Below are the code and all the weights of a small trained network. Each question names an input and a class and asks about switching units off, where a switched-off unit gives its printed mean instead of its output.

import numpy as np


def w(rows, s, z=0):
    codes = np.array(rows[::2]) - 128.0
    scale = np.full(codes.shape[1], s)
    scale[-1] = z or s
    return codes * scale


def norm(h):
    return h / np.sqrt((h * h).mean(-1, keepdims=True) + 1e-5)


def f(y):
    return y / 2 * (1 + np.tanh(0.7978845608 * (y + 0.044715 * y**3)))


def log_softmax(a):
    a = a - a.max(-1, keepdims=True)
    return a - np.log(np.exp(a).sum(-1, keepdims=True))


def net(x, mask):
    res = np.array(x, float).reshape(1, 6) / 4 @ E
    u = 0
    for l in range(2):
        y = f(norm(res) @ A[l][:, :-1].T + A[l][:, -1])
        res = res + np.where(mask[u : u + 10], y, B[l][:, -1]) @ B[l][:, :-1]
        u += 10
    return log_softmax(norm(res)[-1] @ U[:, :-1].T + U[:, -1])


A, B = {}, {}
E = w([
[121,139,115,144,186,116,254,180],'x0',
[85,151,186,108,132,238,191,72],'x1',
[161,105,134,105,223,127,124,119],'x2',
[61,161,184,55,36,184,68,127],'x3',
[230,147,151,75,182,114,104,154],'x4',
[144,226,62,89,110,143,145,107],'x5',
],0.00052)
A[0] = w([
[218,101,104,160,222,70,118,185,1],'0.n1',
[60,140,40,137,89,86,170,196,199],'0.n2',
[58,155,170,106,88,174,155,99,72],'0.n3',
[224,103,133,120,197,196,95,74,95],'0.n4',
[146,129,194,95,102,195,57,118,97],'0.n5',
[203,142,86,116,186,81,105,147,42],'0.n6',
[217,208,75,56,117,98,122,134,156],'0.n7',
[73,56,229,190,82,170,190,73,62],'0.n8',
[146,146,194,75,104,207,76,111,57],'0.n9',
[86,218,68,126,4,113,116,157,76],'0.n10',
],0.0024,0.0013)
B[0] = w([
[135,56,162,103,129,86,192,112,215],'0.n1',
[164,125,144,115,107,123,48,82,254],'0.n2',
[173,50,137,146,158,120,164,143,162],'0.n3',
[109,185,112,111,112,60,139,127,179],'0.n4',
[104,108,159,143,117,70,155,74,190],'0.n5',
[161,71,83,152,133,89,187,170,153],'0.n6',
[99,127,61,161,130,139,108,164,242],'0.n7',
[115,107,46,198,171,94,109,200,182],'0.n8',
[100,103,171,150,123,96,167,95,172],'0.n9',
[126,134,72,6,119,63,73,165,220],'0.n10',
],0.0024,0.00079)
A[1] = w([
[146,162,16,105,164,192,150,126,83],'1.n1',
[115,194,238,32,118,117,139,1,65],'1.n2',
[150,77,60,192,101,73,40,106,119],'1.n3',
[67,88,121,102,14,79,36,151,88],'1.n4',
[76,61,219,115,106,38,46,87,57],'1.n5',
[61,144,167,112,53,227,42,92,90],'1.n6',
[125,23,214,128,124,88,195,200,35],'1.n7',
[55,146,181,103,194,183,165,26,62],'1.n8',
[239,50,115,104,167,37,168,165,36],'1.n9',
[91,100,222,55,195,252,204,169,7],'1.n10',
],0.0025,0.0019)
B[1] = w([
[156,154,176,151,40,114,135,75,125],'1.n1',
[83,115,163,206,112,96,219,204,169],'1.n2',
[109,121,191,115,145,182,186,180,227],'1.n3',
[67,161,196,144,127,46,185,148,247],'1.n4',
[145,246,153,221,45,165,222,139,200],'1.n5',
[198,114,98,178,186,90,233,154,189],'1.n6',
[144,166,44,90,186,115,103,71,157],'1.n7',
[170,149,178,102,36,92,94,134,116],'1.n8',
[149,91,136,100,156,79,252,52,214],'1.n9',
[195,66,231,77,102,173,67,196,89],'1.n10',
],0.0024,0.0012)
U = w([
[247,245,11,106,13,253,17,11,43],'0',
[250,4,8,9,253,10,250,5,236],'1',
[12,5,25,251,245,250,14,244,172],'2',
[145,60,181,233,162,228,12,23,9],'3',
[10,244,250,248,15,11,249,244,252],'4',
[28,248,8,13,5,9,18,245,182],'5',
[239,11,226,7,249,229,11,170,16],'6',
[243,48,242,12,13,244,11,243,81],'7',
],0.004,0.0036)

Each question gives the input, the list of numbers given to net, and the class t.
The units are the neurons (one row each of A and B). Each row of codes is followed by its name. A weight is (code - 128) times the scale printed after its matrix; where a second scale follows, it is the last column's (A, B and U).
mask holds one flag per neuron, layer by layer. A switched-off neuron (its flag False) gives its mean, the last column of its row in B, instead of its output. The means were averaged over made-up inputs and are rounded, as every weight is.
A unit's drop is (log p(t) with every unit on - log p(t) with that unit switched off) / (log p(t) with every unit on - log p(t) with every unit switched off).
The circuit of an input: a set's keep is (log p(t) with only the set's units on - log p(t) with every unit switched off) / (log p(t) with every unit on - log p(t) with every unit switched off). Starting from the 12 units with the biggest drops (on a tie, the unit counted first), units are removed one at a time, each time the one whose removal leaves the highest keep (on an exact tie, the one counted first), for as long as the keep stays at least 0.8.
circuit, biggest first: the units of the circuit, biggest drop first
top k neurons: the k neurons with the biggest drops, biggest first
top k neurons in layer l: the k neurons of layer l with the biggest drops, biggest first
drop when u is switched off: that unit's drop, to one decimal
input [5,2,-3,-6,-4,-6], class 2: top 2 neurons => (0.n8, 0.n10)
input [3,8,4,3,-8,1], class 7: circuit, biggest first => (1.n10, 1.n8)
input [-3,6,4,-3,7,0], class 4: circuit, biggest first => (0.n4, 1.n2)
input [-5,6,2,-4,-5,5], class 0: top 3 neurons in layer 0 => (0.n8, 0.n1, 0.n3)
input [7,4,7,3,5,-4], class 6: circuit, biggest first => (1.n10)
input [8,-7,-5,6,5,-1], class 5: circuit, biggest first => (1.n2, 1.n6)
input [6,8,2,8,2,8], class 7: circuit, biggest first => (1.n10, 0.n3)
input [0,4,4,6,-3,-8], class 2: top 2 neurons => (0.n8, 0.n3)
input [-1,-7,-3,-2,-7,3], class 5: top 2 neurons in layer 0 => (0.n10, 0.n9)
input [5,-5,-1,6,8,-8], class 1: circuit, biggest first => (1.n7, 1.n9)
input [-8,-7,8,-2,-8,4], class 4: top 4 neurons => (1.n3, 1.n4, 0.n8, 1.n7)
input [1,-5,-1,2,4,-8], class 1: top 2 neurons => (1.n7, 0.n1)
input [-1,7,3,4,-2,-1], class 7: top 3 neurons in layer 1 => (1.n10, 1.n8, 1.n4)
input [-8,-4,1,8,-7,5], class 4: circuit, biggest first => (1.n4)
input [4,5,-2,2,2,-1], class 7: top 2 neurons => (1.n10, 0.n6)
input [5,5,-5,5,4,-6], class 6: top 2 neurons => (1.n10, 0.n7)
input [3,7,3,6,2,-1], class 7: top 3 neurons => (1.n10, 1.n8, 0.n3)
input [-2,3,2,-3,2,7], class 0: top 2 neurons in layer 1 => (1.n1, 1.n4)
input [4,-5,8,4,-6,4], class 5: top 2 neurons in layer 1 => (1.n9, 1.n5)
input [-2,3,2,3,5,3], class 4: circuit, biggest first => (1.n2)
input [0,-5,-8,-2,-1,4], class 5: drop when 0.n10 is switched off => 0.4
input [-8,-5,5,8,-8,5], class 4: drop when 1.n3 is switched off => 0.0
input [8,8,-1,-6,-6,4], class 7: drop when 1.n1 is switched off => 0.1
